Below are the code and all the weights of a small trained network. Each question names an input and a class and asks about switching units off, where a switched-off unit gives its printed mean instead of its output.

import numpy as np


def w(rows, s, z=0):
    codes = np.array(rows[::2]) - 128.0
    scale = np.full(codes.shape[1], s)
    scale[-1] = z or s
    return codes * scale


def f(y):
    return y / 2 * (1 + np.tanh(0.7978845608 * (y + 0.044715 * y**3)))


def log_softmax(a):
    a = a - a.max(-1, keepdims=True)
    return a - np.log(np.exp(a).sum(-1, keepdims=True))


def net(x, mask):
    res = np.array(x, float).reshape(1, 4) / 4 @ E
    y = f(res @ A[0][:, :-1].T + A[0][:, -1])
    res = res + np.where(mask, y, B[0][:, -1]) @ B[0][:, :-1]
    return log_softmax(res[-1] @ U[:, :-1].T + U[:, -1])


A, B = {}, {}
E = w([
[31,152,60,20,215],'x0',
[246,167,14,208,207],'x1',
[121,94,123,136,138],'x2',
[194,58,41,3,44],'x3',
],0.0069)
A[0] = w([
[164,124,93,158,141,6],'n0',
[173,117,39,153,226,209],'n1',
[169,76,77,99,67,128],'n2',
[57,103,254,93,136,247],'n3',
[171,107,174,172,53,40],'n4',
[135,185,191,196,198,128],'n5',
[88,193,139,46,164,173],'n6',
[97,143,212,219,155,78],'n7',
[206,114,100,134,171,13],'n8',
[136,197,174,85,107,128],'n9',
[75,113,170,237,186,180],'n10',
[168,132,154,179,71,20],'n11',
[210,164,123,162,191,139],'n12',
[154,73,64,98,76,111],'n13',
[210,153,92,145,146,221],'n14',
[179,152,155,222,55,90],'n15',
[188,66,116,138,43,61],'n16',
[159,88,101,81,117,101],'n17',
[67,94,142,128,71,2],'n18',
[174,52,87,108,72,132],'n19',
[157,75,100,74,116,61],'n20',
[203,125,199,133,93,25],'n21',
[139,194,67,154,180,193],'n22',
[89,132,44,59,216,57],'n23',
[78,167,130,148,179,60],'n24',
[117,87,210,72,42,174],'n25',
[100,153,116,50,195,75],'n26',
[165,165,84,140,160,30],'n27',
[151,102,53,171,131,123],'n28',
],0.01,0.0034)
B[0] = w([
[56,49,152,103,80,141],'n0',
[117,88,191,79,62,225],'n1',
[162,232,140,58,108,176],'n2',
[157,93,167,46,35,244],'n3',
[3,30,89,179,90,169],'n4',
[119,165,132,39,69,210],'n5',
[127,90,125,148,42,184],'n6',
[142,219,83,93,84,211],'n7',
[43,87,212,105,95,159],'n8',
[172,43,133,62,93,141],'n9',
[145,214,101,3,86,224],'n10',
[34,112,42,171,89,156],'n11',
[108,84,158,61,68,192],'n12',
[140,231,148,102,80,173],'n13',
[138,81,187,69,84,197],'n14',
[65,112,78,138,49,195],'n15',
[83,164,72,137,69,168],'n16',
[156,205,107,111,76,154],'n17',
[93,116,167,115,96,150],'n18',
[167,184,121,94,81,176],'n19',
[130,215,111,93,76,155],'n20',
[49,83,106,176,75,154],'n21',
[115,115,192,96,77,196],'n22',
[8,84,75,159,48,193],'n23',
[96,210,94,141,71,160],'n24',
[111,76,215,102,72,206],'n25',
[43,104,66,183,71,171],'n26',
[68,122,180,120,74,155],'n27',
[92,98,210,94,103,167],'n28',
],0.0067,0.011)
U = w([
[163,236,93,84,95,120],'0',
[164,70,207,75,110,86],'1',
[87,135,41,164,85,105],'2',
[164,143,116,80,104,253],'3',
[213,152,192,121,142,187],'4',
[218,153,102,161,223,3],'5',
[235,117,91,126,216,3],'6',
[254,146,131,160,204,3],'7',
],0.0081,0.004)

Each question gives the input, the list of numbers given to net, and the class t.
The units are the neurons (one row each of A and B). Each row of codes is followed by its name. A weight is (code - 128) times the scale printed after its matrix; where a second scale follows, it is the last column's (A, B and U).
mask holds one flag per neuron, in row order. A switched-off neuron (its flag False) gives its mean, the last column of its row in B, instead of its output. The means were averaged over made-up inputs and are rounded, as every weight is.
A unit's drop is (log p(t) with every unit on - log p(t) with that unit switched off) / (log p(t) with every unit on - log p(t) with every unit switched off).
The circuit of an input: a set's keep is (log p(t) with only the set's units on - log p(t) with every unit switched off) / (log p(t) with every unit on - log p(t) with every unit switched off). Starting from the 12 units with the biggest drops (on a tie, the unit counted first), units are removed one at a time, each time the one whose removal leaves the highest keep (on an exact tie, the one counted first), for as long as the keep stays at least 0.8.
circuit, biggest first: the units of the circuit, biggest drop first
most important unit: the unit with the biggest drop
k most important neurons: the k neurons with the biggest drops, biggest first
drop when u is switched off: that unit's drop, to one decimal
input [-6,-6,-2,-7], class 0: circuit, biggest first -> [n7]
input [-1,-5,2,-6], class 0: circuit, biggest first -> [n7; n10]
input [3,-7,6,-7], class 0: circuit, biggest first -> [n7; n10]
input [-3,-5,-4,7], class 0: circuit, biggest first -> [n2; n13]
input [6,3,2,0], class 2: circuit, biggest first -> [n23; n26]
input [6,7,4,-6], class 1: circuit, biggest first -> [n1; n22]
input [6,6,-4,-1], class 1: circuit, biggest first -> [n1; n22; n7]
input [-3,1,0,0], class 4: 2 most important neurons -> [n23; n26]
input [5,4,-5,4], class 2: 4 most important neurons -> [n23; n26; n3; n10]
input [8,1,1,7], class 2: 3 most important neurons -> [n23; n26; n10]
input [0,-6,0,7], class 0: drop when n7 is switched off -> -0.1
input [-6,2,6,3], class 2: drop when n4 is switched off -> 0.2
input [-6,4,5,3], class 2: drop when n11 is switched off -> 0.3
input [6,4,3,-4], class 2: drop when n16 is switched off -> -0.1
input [-5,-1,-5,6], class 0: most important unit -> n2
